Here is a tiny trained network, its code and every weight. The questions are about switching its units off for an input and a class, where a switched-off unit gives its printed mean instead of its output.

import numpy as np


def w(rows, s, z=0):
    codes = np.array(rows[::2]) - 128.0
    scale = np.full(codes.shape[1], s)
    scale[-1] = z or s
    return codes * scale


def f(y):
    return y / 2 * (1 + np.tanh(0.7978845608 * (y + 0.044715 * y**3)))


def log_softmax(a):
    a = a - a.max(-1, keepdims=True)
    return a - np.log(np.exp(a).sum(-1, keepdims=True))


def net(x, mask):
    res = np.array(x, float).reshape(1, 8) / 4 @ E
    y = f(res @ A[0][:, :-1].T + A[0][:, -1])
    res = res + np.where(mask, y, B[0][:, -1]) @ B[0][:, :-1]
    return log_softmax(res[-1] @ U[:, :-1].T + U[:, -1])


A, B = {}, {}
E = w([
[222,167,217,76,204,209,189,135,204,98],'x0',
[112,225,188,160,133,94,99,165,53,35],'x1',
[131,127,129,127,128,127,129,125,126,128],'x2',
[165,254,96,180,209,104,60,108,147,238],'x3',
[97,114,76,255,177,226,169,142,124,88],'x4',
[20,122,155,126,234,23,217,80,150,131],'x5',
[130,130,125,126,129,128,127,128,129,124],'x6',
[107,205,106,69,105,189,214,125,24,200],'x7',
],0.0099)
A[0] = w([
[49,128,142,140,179,82,199,99,149,119,65],'N1',
[117,201,181,164,140,112,96,169,71,55,124],'N2',
[141,52,81,127,131,174,153,96,190,205,105],'N3',
[108,169,106,78,88,179,226,113,45,179,55],'N4',
[142,125,120,156,160,106,62,126,180,121,57],'N5',
[110,122,71,213,158,212,169,157,132,95,16],'N6',
[144,84,46,94,123,132,143,96,183,180,39],'N7',
[161,138,176,9,75,51,91,122,140,166,27],'N8',
[183,160,203,84,178,197,178,115,189,105,22],'N9',
[46,105,44,163,57,75,79,103,76,152,35],'N10',
[147,164,105,157,171,132,82,96,156,228,41],'N11',
[199,124,103,138,41,218,53,177,110,119,25],'N12',
[101,28,147,87,45,148,202,142,124,56,3],'N13',
[148,38,166,168,97,86,105,114,189,66,64],'N14',
[105,105,134,117,169,94,163,112,113,123,11],'N15',
],0.012,0.0078)
B[0] = w([
[122,87,146,58,206,86,125,63,146,182,223],'N1',
[68,140,122,84,25,112,202,140,142,66,224],'N2',
[65,137,145,80,48,108,151,140,108,50,217],'N3',
[118,162,109,116,191,155,2,202,237,74,231],'N4',
[137,169,82,109,150,132,54,178,156,136,168],'N5',
[125,81,58,201,151,183,106,65,45,91,200],'N6',
[68,132,156,106,74,114,164,145,133,70,190],'N7',
[98,67,44,223,163,191,132,59,63,77,246],'N8',
[216,57,202,165,70,150,125,185,97,174,224],'N9',
[225,62,227,149,93,172,131,187,105,171,248],'N10',
[163,217,106,160,102,104,177,119,115,163,217],'N11',
[73,89,168,42,241,48,170,62,168,199,225],'N12',
[185,240,71,175,77,70,158,107,107,210,230],'N13',
[121,181,125,112,178,177,50,178,186,102,206],'N14',
[110,118,156,91,179,95,153,118,132,141,157],'N15',
],0.011,0.017)
U = w([
[122,107,150,69,192,96,139,79,154,172,44],'0',
[205,79,186,148,98,156,116,183,126,149,44],'1',
[174,255,86,157,107,108,138,116,127,175,251],'2',
[138,175,102,117,158,152,30,182,180,91,90],'3',
[125,83,63,189,145,169,118,75,102,81,251],'4',
[91,138,140,82,55,117,158,142,138,52,81],'5',
],0.013,0.0035)

Each question gives the input, the list of numbers given to net, and the class t.
The units are the neurons (one row each of A and B). Each row of codes is followed by its name. A weight is (code - 128) times the scale printed after its matrix; where a second scale follows, it is the last column's (A, B and U).
mask holds one flag per neuron, in row order. A switched-off neuron (its flag False) gives its mean, the last column of its row in B, instead of its output. The means were averaged over made-up inputs and are rounded, as every weight is.
A unit's drop is (log p(t) with every unit on - log p(t) with that unit switched off) / (log p(t) with every unit on - log p(t) with every unit switched off).
The circuit of an input: a set's keep is (log p(t) with only the set's units on - log p(t) with every unit switched off) / (log p(t) with every unit on - log p(t) with every unit switched off). Starting from the 12 units with the biggest drops (on a tie, the unit counted first), units are removed one at a time, each time the one whose removal leaves the highest keep (on an exact tie, the one counted first), for as long as the keep stays at least 0.8.
circuit, biggest first: the units of the circuit, biggest drop first
most important unit: the unit with the biggest drop
k most important neurons: the k neurons with the biggest drops, biggest first
drop of u: that unit's drop, to one decimal
input [-4,1,1,2,-4,1,2,6], class 3: circuit, biggest first	N4
input [3,2,1,4,3,-1,4,-4], class 2: circuit, biggest first	N4, N10
input [-4,7,4,-3,1,6,5,7], class 3: 2 most important neurons	N4, N12
input [6,8,-3,-1,0,-2,3,4], class 5: 2 most important neurons	N2, N10
input [7,3,-5,-5,-6,6,-3,5], class 1: 2 most important neurons	N9, N12
input [-7,-7,7,-5,-8,-1,5,6], class 4: 2 most important neurons	N8, N9
input [4,-3,-4,-3,-3,1,-6,3], class 1: 3 most important neurons	N9, N2, N11
input [2,2,7,-2,-7,5,-1,-4], class 4: 2 most important neurons	N8, N12
input [2,4,4,4,8,5,5,-8], class 3: 3 most important neurons	N5, N8, N14
input [-7,-2,-2,6,-3,-2,7,7], class 1: 3 most important neurons	N10, N13, N14
input [-2,-4,0,-7,5,1,-4,4], class 2: 2 most important neurons	N13, N8
input [-6,-1,-5,-4,-3,-1,1,8], class 3: 2 most important neurons	N4, N9
input [-6,4,-3,-1,-2,-1,5,6], class 1: 2 most important neurons	N10, N14
input [-4,-1,6,-8,1,6,-5,-2], class 2: 2 most important neurons	N13, N12
input [2,-8,-3,-5,3,-1,-6,1], class 5: most important unit	N3
input [-4,-2,4,-5,8,3,6,-8], class 3: drop of N14	2.0
input [6,-5,-7,6,1,-6,-2,-6], class 0: drop of N10	1.1
input [-2,6,-2,5,-8,-6,-8,3], class 4: drop of N2	0.0
